Below are the code and all the weights of a small trained network. Each question names an input and a class and asks about switching units off, where a switched-off unit gives its printed mean instead of its output.

import numpy as np


def w(rows, s, z=0):
    codes = np.array(rows[::2]) - 128.0
    scale = np.full(codes.shape[1], s)
    scale[-1] = z or s
    return codes * scale


def norm(h):
    return h / np.sqrt((h * h).mean(-1, keepdims=True) + 1e-5)


def f(y):
    return y / 2 * (1 + np.tanh(0.7978845608 * (y + 0.044715 * y**3)))


def log_softmax(a):
    a = a - a.max(-1, keepdims=True)
    return a - np.log(np.exp(a).sum(-1, keepdims=True))


def net(x, mask):
    res = np.array(x, float).reshape(1, 4) / 4 @ E
    u = 0
    for l in range(2):
        y = f(norm(res) @ A[l][:, :-1].T + A[l][:, -1])
        res = res + np.where(mask[u : u + 14], y, B[l][:, -1]) @ B[l][:, :-1]
        u += 14
    return log_softmax(norm(res)[-1] @ U[:, :-1].T + U[:, -1])


A, B = {}, {}
E = w([
[134,107,104,187,204,147,58,59],'x0',
[122,128,121,123,127,131,129,123],'x1',
[254,34,59,83,169,102,133,127],'x2',
[149,195,55,115,229,37,164,172],'x3',
],0.0041)
A[0] = w([
[38,253,105,174,174,46,137,178,95],'L0N1',
[162,97,128,38,49,146,178,205,28],'L0N2',
[120,181,118,64,106,76,203,213,54],'L0N3',
[28,166,223,188,77,208,120,93,166],'L0N4',
[187,59,115,63,98,152,131,139,79],'L0N5',
[203,150,86,103,213,67,165,167,21],'L0N6',
[70,154,142,195,133,154,96,94,6],'L0N7',
[119,182,159,70,85,123,188,190,192],'L0N8',
[88,148,152,201,149,133,121,97,4],'L0N9',
[98,175,100,156,179,108,100,132,43],'L0N10',
[206,61,99,93,93,164,112,135,86],'L0N11',
[110,150,113,128,153,133,133,148,21],'L0N12',
[75,164,170,91,77,68,165,180,60],'L0N13',
[136,100,152,58,38,165,161,173,100],'L0N14',
],0.0053,0.0039)
B[0] = w([
[149,113,237,125,133,161,207,85,192],'L0N1',
[85,160,154,168,104,1,109,71,149],'L0N2',
[157,125,143,119,119,205,123,168,166],'L0N3',
[150,139,28,110,152,97,69,171,254],'L0N4',
[79,113,189,166,80,118,181,101,151],'L0N5',
[41,155,55,125,81,115,31,145,180],'L0N6',
[149,114,134,133,126,48,107,72,141],'L0N7',
[160,115,109,65,119,158,183,168,185],'L0N8',
[126,112,136,155,110,83,99,93,128],'L0N9',
[125,143,159,146,85,96,95,75,130],'L0N10',
[83,108,180,166,88,138,179,106,158],'L0N11',
[112,195,137,101,96,120,103,93,111],'L0N12',
[150,102,108,117,127,180,148,159,151],'L0N13',
[123,100,144,138,111,36,169,102,160],'L0N14',
],0.0059,0.0067)
A[1] = w([
[108,128,51,97,69,119,147,208,30],'L1N1',
[170,100,76,96,136,89,133,177,73],'L1N2',
[107,154,47,130,220,131,86,164,138],'L1N3',
[94,188,199,158,168,85,141,43,44],'L1N4',
[114,183,215,183,193,87,147,58,3],'L1N5',
[161,153,120,122,129,201,71,201,115],'L1N6',
[130,169,78,70,94,107,119,211,51],'L1N7',
[165,112,205,42,71,125,208,167,111],'L1N8',
[135,71,158,184,161,230,138,90,56],'L1N9',
[173,157,167,142,254,222,112,98,89],'L1N10',
[132,115,74,185,160,92,62,117,141],'L1N11',
[176,186,232,114,174,194,189,132,115],'L1N12',
[82,176,160,175,164,135,133,76,75],'L1N13',
[149,90,165,196,149,242,153,110,67],'L1N14',
],0.0069,0.0058)
B[1] = w([
[109,84,55,44,96,54,59,200,197],'L1N1',
[73,151,135,95,82,139,102,165,164],'L1N2',
[161,149,159,200,120,153,106,52,251],'L1N3',
[165,22,128,146,62,99,163,142,148],'L1N4',
[125,3,142,163,5,26,132,106,149],'L1N5',
[137,144,113,129,119,79,175,69,168],'L1N6',
[72,28,119,64,69,88,129,213,199],'L1N7',
[123,165,131,192,157,148,71,70,232],'L1N8',
[175,81,108,63,152,120,174,243,153],'L1N9',
[53,73,107,81,14,65,139,166,168],'L1N10',
[156,178,165,129,176,173,176,145,255],'L1N11',
[74,175,181,122,193,156,158,75,186],'L1N12',
[158,89,86,104,50,116,114,145,132],'L1N13',
[176,92,72,59,150,134,149,239,151],'L1N14',
],0.0071,0.0052)
U = w([
[21,150,21,21,36,30,34,234,38],'0',
[87,26,229,226,28,29,202,23,161],'1',
[221,237,51,235,239,208,21,38,252],'2',
[230,23,113,69,229,227,222,239,51],'3',
[28,240,236,31,232,231,244,118,95],'4',
],0.011,0.0026)

Each question gives the input, the list of numbers given to net, and the class t.
The units are the neurons (one row each of A and B). Each row of codes is followed by its name. A weight is (code - 128) times the scale printed after its matrix; where a second scale follows, it is the last column's (A, B and U).
mask holds one flag per neuron, layer by layer. A switched-off neuron (its flag False) gives its mean, the last column of its row in B, instead of its output. The means were averaged over made-up inputs and are rounded, as every weight is.
A unit's drop is (log p(t) with every unit on - log p(t) with that unit switched off) / (log p(t) with every unit on - log p(t) with every unit switched off).
The circuit of an input: a set's keep is (log p(t) with only the set's units on - log p(t) with every unit switched off) / (log p(t) with every unit on - log p(t) with every unit switched off). Starting from the 12 units with the biggest drops (on a tie, the unit counted first), units are removed one at a time, each time the one whose removal leaves the highest keep (on an exact tie, the one counted first), for as long as the keep stays at least 0.8.
circuit, biggest first: the units of the circuit, biggest drop first
k most important neurons: the k neurons with the biggest drops, biggest first
k most important neurons of layer l: the k neurons of layer l with the biggest drops, biggest first
drop of u: that unit's drop, to one decimal
input [-2,8,-2,7], class 4: circuit, biggest first	[L0N1]
input [1,5,-6,-1], class 2: circuit, biggest first	[L0N4 L1N3]
input [2,2,6,6], class 2: 2 most important neurons	[L1N3 L0N8]
input [7,-1,1,0], class 3: 3 most important neurons of layer 0	[L0N4 L0N6 L0N2]
input [6,1,0,5], class 1: 2 most important neurons of layer 0	[L0N4 L0N1]
input [-8,3,7,0], class 1: 4 most important neurons	[L0N4 L0N5 L0N11 L0N2]
input [5,-6,-5,1], class 1: 2 most important neurons of layer 0	[L0N1 L0N6]
input [1,-6,-5,1], class 1: 3 most important neurons	[L0N1 L0N6 L0N7]
input [-6,7,-2,1], class 4: 2 most important neurons of layer 0	[L0N6 L0N1]
input [-6,-7,2,-1], class 1: 2 most important neurons of layer 0	[L0N4 L0N2]
input [-1,-2,-1,1], class 4: drop of L1N12	0.2
input [4,-6,-3,-1], class 2: drop of L0N4	0.5
input [4,-4,-8,-5], class 2: drop of L0N4	0.5
input [-6,-4,-8,3], class 4: most important neuron of layer 0	[L0N1]
